Below is a small trained network, with its code and all its weights. Each question gives an input and a target symbol and asks what happens when units are switched off, that is, made to give their printed mean instead of their output.

import numpy as np


def w(rows, s, z=0):
    codes = np.array(rows[::2]) - 128.0
    scale = np.full(codes.shape[1], s)
    scale[-1] = z or s
    return codes * scale


def norm(h):
    return h / np.sqrt((h * h).mean(-1, keepdims=True) + 1e-5)


def softmax(a):
    e = np.exp(a - a.max(-1, keepdims=True))
    return e / e.sum(-1, keepdims=True)


def log_softmax(a):
    a = a - a.max(-1, keepdims=True)
    return a - np.log(np.exp(a).sum(-1, keepdims=True))


def net(x, mask):
    ids = ['αγδεηθλμξπστφψ'.index(c) for c in x.split()]
    T = len(ids)
    res = E[ids] + P[:T]
    u = 0
    for l in range(2):
        r = norm(res)
        for j in range(3):
            rows = slice(2 * j, 2 * j + 2)
            q, k, v = (r @ M[l][rows].T for M in (Q, K, V))
            z = softmax(np.where(np.tri(T) > 0, q @ k.T / 2**0.5, -1e9)) @ v
            o = O[l][rows]
            res = res + np.where(mask[u + j], z, o[:, -1]) @ o[:, :-1]
        u += 3
    return log_softmax(norm(res)[-1] @ U[:, :-1].T + U[:, -1])


Q, K, V, O = {}, {}, {}, {}
E = w([
[149,139,166,145,142,146,117],'α',
[158,147,172,141,132,156,114],'γ',
[94,140,201,108,141,71,91],'δ',
[140,134,147,162,131,120,105],'ε',
[185,137,46,151,123,129,117],'η',
[113,206,91,114,166,132,85],'θ',
[149,138,157,157,142,120,97],'λ',
[132,175,107,58,69,121,117],'μ',
[92,94,130,138,129,180,87],'ξ',
[158,155,122,178,71,3,108],'π',
[159,148,166,149,131,150,106],'σ',
[65,105,103,210,214,66,136],'τ',
[99,95,135,103,152,122,196],'φ',
[163,160,172,142,126,182,122],'ψ',
],0.026)
P = w([
[50,108,38,122,3,122,163],'0',
[173,74,102,107,108,72,71],'1',
[178,65,119,108,117,86,85],'2',
[178,57,120,104,124,74,100],'3',
[178,58,122,103,125,94,103],'4',
[180,49,121,108,126,81,102],'5',
[181,62,122,104,123,79,126],'6',
[179,63,119,104,117,75,113],'7',
[180,64,127,103,116,90,130],'8',
[172,51,111,102,116,77,129],'9',
],0.0056)
Q[0] = w([
[33,106,115,106,140,136,172],'0.h1',
[210,5,211,193,147,151,132],'0.h1',
[121,140,100,98,59,140,148],'0.h2',
[141,164,135,47,145,75,135],'0.h2',
[185,151,212,191,111,167,119],'0.h3',
[138,99,138,100,128,213,123],'0.h3',
],0.011)
K[0] = w([
[131,13,170,105,217,127,130],'0.h1',
[67,116,128,219,70,170,155],'0.h1',
[129,51,177,140,97,154,139],'0.h2',
[176,164,34,83,175,112,121],'0.h2',
[137,96,186,234,68,135,207],'0.h3',
[85,96,162,94,130,254,130],'0.h3',
],0.0088)
V[0] = w([
[148,47,50,254,90,123,123],'0.h1',
[184,110,127,139,120,72,82],'0.h1',
[162,112,103,137,102,123,125],'0.h2',
[109,151,121,70,143,30,120],'0.h2',
[91,140,213,140,67,243,179],'0.h3',
[129,150,111,194,119,154,61],'0.h3',
],0.0062)
O[0] = w([
[160,94,157,102,103,88,203,99],'0.h1',
[22,88,102,103,129,84,51,142],'0.h1',
[119,228,212,208,105,134,49,137],'0.h2',
[139,172,148,205,100,243,131,166],'0.h2',
[82,88,82,181,136,44,113,2],'0.h3',
[109,158,125,114,196,253,226,229],'0.h3',
],0.0057,0.0052)
Q[1] = w([
[26,104,129,94,152,67,167],'1.h1',
[196,106,191,251,141,149,139],'1.h1',
[100,172,142,92,140,179,96],'1.h2',
[133,142,41,169,129,123,150],'1.h2',
[206,132,255,235,192,171,126],'1.h3',
[207,158,70,68,178,92,180],'1.h3',
],0.0085)
K[1] = w([
[144,62,217,57,199,87,115],'1.h1',
[66,132,118,189,47,143,220],'1.h1',
[109,236,137,45,157,166,140],'1.h2',
[206,161,40,113,118,45,199],'1.h2',
[57,216,165,236,113,145,143],'1.h3',
[254,213,108,175,179,115,166],'1.h3',
],0.0085)
V[1] = w([
[89,124,152,139,255,86,38],'1.h1',
[159,181,75,158,189,201,74],'1.h1',
[210,103,77,196,168,123,46],'1.h2',
[83,163,202,120,159,177,75],'1.h2',
[147,137,50,190,28,54,151],'1.h3',
[193,193,99,143,122,89,193],'1.h3',
],0.0059)
O[1] = w([
[154,148,212,189,93,158,134,131],'1.h1',
[155,43,140,137,155,135,77,253],'1.h1',
[85,182,2,140,58,136,148,180],'1.h2',
[52,93,129,62,101,87,99,168],'1.h2',
[101,70,116,109,102,202,121,118],'1.h3',
[242,230,152,137,164,141,135,150],'1.h3',
],0.0086,0.0065)
U = w([
[110,145,151,187,76,206,134,108],'α',
[112,150,132,197,81,166,127,123],'γ',
[85,160,219,134,127,76,99,180],'δ',
[180,82,108,74,192,59,103,23],'ε',
[211,80,28,169,113,190,141,105],'η',
[78,189,91,123,228,148,51,74],'θ',
[202,183,185,163,148,106,147,112],'λ',
[141,132,124,43,21,147,93,59],'μ',
[82,34,100,155,119,155,99,244],'ξ',
[134,199,103,172,67,36,116,198],'π',
[208,55,177,207,168,155,57,5],'σ',
[97,162,120,249,180,108,158,209],'τ',
[121,144,146,82,166,150,219,253],'φ',
[151,127,165,167,99,160,122,144],'ψ',
],0.011,0.0032)

Each question gives the input, a string of symbols that net reads in full, and the target symbol t.
The units are the heads (2 rows each of Q, K, V and O). Each row of codes is followed by its name. A weight is (code - 128) times the scale printed after its matrix; where a second scale follows, it is the last column's (O and U).
mask holds one flag per head, layer by layer. A switched-off head (its flag False) gives its mean, the last column of its rows in O, instead of its output. The means were averaged over made-up inputs and are rounded, as every weight is.
A unit's drop is (log p(t) with every unit on - log p(t) with that unit switched off) / (log p(t) with every unit on - log p(t) with every unit switched off).
The circuit of an input: a set's keep is (log p(t) with only the set's units on - log p(t) with every unit switched off) / (log p(t) with every unit on - log p(t) with every unit switched off). Starting from all 6 units, units are removed one at a time, each time the one whose removal leaves the highest keep (on an exact tie, the one counted first), for as long as the keep stays at least 0.8.
circuit, biggest first: the units of the circuit, biggest drop first
most important unit: the unit with the biggest drop
which heads matter: for each layer, one digit per head in row order, 1 if its drop is at least 0.15 and else 0, layers parted by /
drop of u: that unit's drop, to one decimal
input η η θ η η θ α θ ψ σ, target ε: circuit, biggest first	[1.h1 0.h1]
input μ θ η θ μ θ ε σ ψ, target θ: which heads matter	001 / 100
input ξ θ π ξ θ ε, target λ: circuit, biggest first	[0.h1 1.h1 0.h2]
input η θ δ η θ μ γ, target ε: circuit, biggest first	[1.h1 0.h1 0.h3]
input δ τ φ η η θ θ τ ξ ε, target ξ: circuit, biggest first	[1.h3 0.h1]
input ψ θ θ μ θ θ θ θ θ ε, target η: most important unit	0.h3
input φ θ η ψ θ μ θ γ, target π: circuit, biggest first	[0.h3 1.h1]
input η π μ ξ λ, target ε: circuit, biggest first	[1.h1 0.h1]
input δ η λ, target ξ: circuit, biggest first	[1.h3 0.h3 0.h1]
input ξ θ θ η ψ, target λ: which heads matter	111 / 101
input σ η η θ θ θ ε, target α: circuit, biggest first	[0.h3 0.h2 1.h1 1.h3]
input μ σ θ σ, target θ: which heads matter	000 / 100
input ε ξ η η η η η θ θ ψ, target φ: circuit, biggest first	[0.h1 1.h1]
input ξ μ ξ φ θ σ, target λ: circuit, biggest first	[0.h1 1.h1 1.h3]
input ξ θ φ θ ξ θ θ θ φ λ, target λ: which heads matter	110 / 100
input μ η θ θ μ ε θ ψ γ, target θ: circuit, biggest first	[1.h1 0.h3]
input η η ψ, target ε: circuit, biggest first	[1.h1 0.h1 0.h3]
input φ θ θ θ θ θ θ θ δ ε, target π: circuit, biggest first	[1.h1]
input ε ε η ξ η γ, target φ: circuit, biggest first	[0.h1 1.h1]
input μ θ θ μ ε, target θ: circuit, biggest first	[1.h1]
input η θ ξ η θ τ ξ π ε, target ε: drop of 0.h1	0.3
input σ θ ξ φ θ α, target α: drop of 0.h1	0.3
input θ φ θ ψ, target σ: drop of 0.h1	0.0
input η θ ξ θ θ ε σ, target ε: drop of 1.h1	0.7
